Below is a small trained network, with its code and all its weights. Each question gives an input and a class and asks what happens when units are switched off, that is, made to give their printed mean instead of their output.

import numpy as np


def w(rows, s, z=0):
    codes = np.array(rows[::2]) - 128.0
    scale = np.full(codes.shape[1], s)
    scale[-1] = z or s
    return codes * scale


def norm(h):
    return h / np.sqrt((h * h).mean(-1, keepdims=True) + 1e-5)


def f(y):
    return np.maximum(y, 0)


def log_softmax(a):
    a = a - a.max(-1, keepdims=True)
    return a - np.log(np.exp(a).sum(-1, keepdims=True))


def net(x, mask):
    res = np.array(x, float).reshape(1, 3) / 4 @ E
    u = 0
    for l in range(3):
        y = f(norm(res) @ A[l][:, :-1].T + A[l][:, -1])
        res = res + np.where(mask[u : u + 5], y, B[l][:, -1]) @ B[l][:, :-1]
        u += 5
    return log_softmax(norm(res)[-1] @ U[:, :-1].T + U[:, -1])


A, B = {}, {}
E = w([
[166,45,148,42],'x0',
[84,167,103,81],'x1',
[186,135,255,43],'x2',
],0.0082)
A[0] = w([
[138,172,79,235,171],'0.n1',
[2,10,125,41,62],'0.n2',
[143,246,199,49,4],'0.n3',
[94,123,228,97,110],'0.n4',
[156,157,203,188,58],'0.n5',
],0.0079,0.0045)
B[0] = w([
[108,117,209,15,253],'0.n1',
[116,95,254,160,189],'0.n2',
[43,55,203,189,215],'0.n3',
[211,88,22,113,207],'0.n4',
[177,156,210,120,166],'0.n5',
],0.0088,0.0052)
A[1] = w([
[246,69,52,104,179],'1.n1',
[153,58,133,111,254],'1.n2',
[123,115,121,155,43],'1.n3',
[159,40,108,136,148],'1.n4',
[87,41,114,128,60],'1.n5',
],0.013,0.0027)
B[1] = w([
[126,211,129,37,194],'1.n1',
[109,175,144,185,254],'1.n2',
[151,115,204,2,131],'1.n3',
[170,173,139,127,212],'1.n4',
[134,152,199,157,203],'1.n5',
],0.0099,0.0077)
A[2] = w([
[38,116,196,79,152],'2.n1',
[133,145,176,107,126],'2.n2',
[99,107,95,157,174],'2.n3',
[112,162,22,143,254],'2.n4',
[133,149,84,1,165],'2.n5',
],0.0094,0.0038)
B[2] = w([
[157,65,63,227,254],'2.n1',
[128,34,159,152,209],'2.n2',
[136,19,203,116,138],'2.n3',
[254,108,160,58,147],'2.n4',
[125,171,4,43,168],'2.n5',
],0.0067,0.0085)
U = w([
[102,43,162,254,77],'0',
[216,178,237,157,67],'1',
[195,197,14,43,253],'2',
],0.0094,0.0024)

Each question gives the input, the list of numbers given to net, and the class t.
The units are the neurons (one row each of A and B). Each row of codes is followed by its name. A weight is (code - 128) times the scale printed after its matrix; where a second scale follows, it is the last column's (A, B and U).
mask holds one flag per neuron, layer by layer. A switched-off neuron (its flag False) gives its mean, the last column of its row in B, instead of its output. The means were averaged over made-up inputs and are rounded, as every weight is.
A unit's drop is (log p(t) with every unit on - log p(t) with that unit switched off) / (log p(t) with every unit on - log p(t) with every unit switched off).
The circuit of an input: a set's keep is (log p(t) with only the set's units on - log p(t) with every unit switched off) / (log p(t) with every unit on - log p(t) with every unit switched off). Starting from the 12 units with the biggest drops (on a tie, the unit counted first), units are removed one at a time, each time the one whose removal leaves the highest keep (on an exact tie, the one counted first), for as long as the keep stays at least 0.8.
units of the circuit, in order: the units of the circuit, biggest drop first
unit that matters most: the unit with the biggest drop
top k neurons: the k neurons with the biggest drops, biggest first
k most important neurons of layer l: the k neurons of layer l with the biggest drops, biggest first
drop of u: that unit's drop, to one decimal
input [-6,1,4], class 0: top 2 neurons	[0.n3 1.n4]
input [-8,1,-8], class 2: units of the circuit, in order	[0.n3 2.n4 1.n2]
input [4,-7,-7], class 1: top 2 neurons	[1.n5 0.n4]
input [3,-2,-3], class 1: units of the circuit, in order	[1.n4]
input [8,-4,2], class 2: top 3 neurons	[1.n1 0.n3 2.n5]
input [2,-5,-8], class 1: top 3 neurons	[1.n5 0.n4 0.n3]
input [-2,1,-1], class 2: 2 most important neurons of layer 0	[0.n3 0.n2]
input [-1,3,-7], class 2: top 2 neurons	[0.n3 1.n2]
input [-5,2,-4], class 2: 2 most important neurons of layer 1	[1.n2 1.n5]
input [6,6,-3], class 0: top 2 neurons	[0.n2 0.n4]
input [-3,1,8], class 0: top 2 neurons	[0.n3 1.n1]
input [3,-7,7], class 2: 2 most important neurons of layer 0	[0.n4 0.n2]
input [4,-5,-7], class 1: top 3 neurons	[1.n5 0.n4 0.n3]
input [0,2,-2], class 2: units of the circuit, in order	[0.n3]
input [7,7,-5], class 0: top 2 neurons	[0.n2 0.n4]
input [3,-1,-3], class 1: top 2 neurons	[0.n3 1.n4]
input [-2,2,-1], class 2: top 3 neurons	[0.n3 2.n5 1.n2]
input [5,5,-1], class 0: 2 most important neurons of layer 0	[0.n2 0.n4]
input [7,-7,8], class 2: 3 most important neurons of layer 0	[0.n4 0.n3 0.n2]
input [-5,8,5], class 0: unit that matters most	0.n3
input [-5,3,-7], class 2: 2 most important neurons of layer 1	[1.n2 1.n5]
input [7,-5,-3], class 1: drop of 0.n2	0.2
input [-2,6,-4], class 2: drop of 0.n3	0.6
input [5,-3,-7], class 1: drop of 1.n4	0.2
input [4,-1,-7], class 1: drop of 0.n1	-0.1
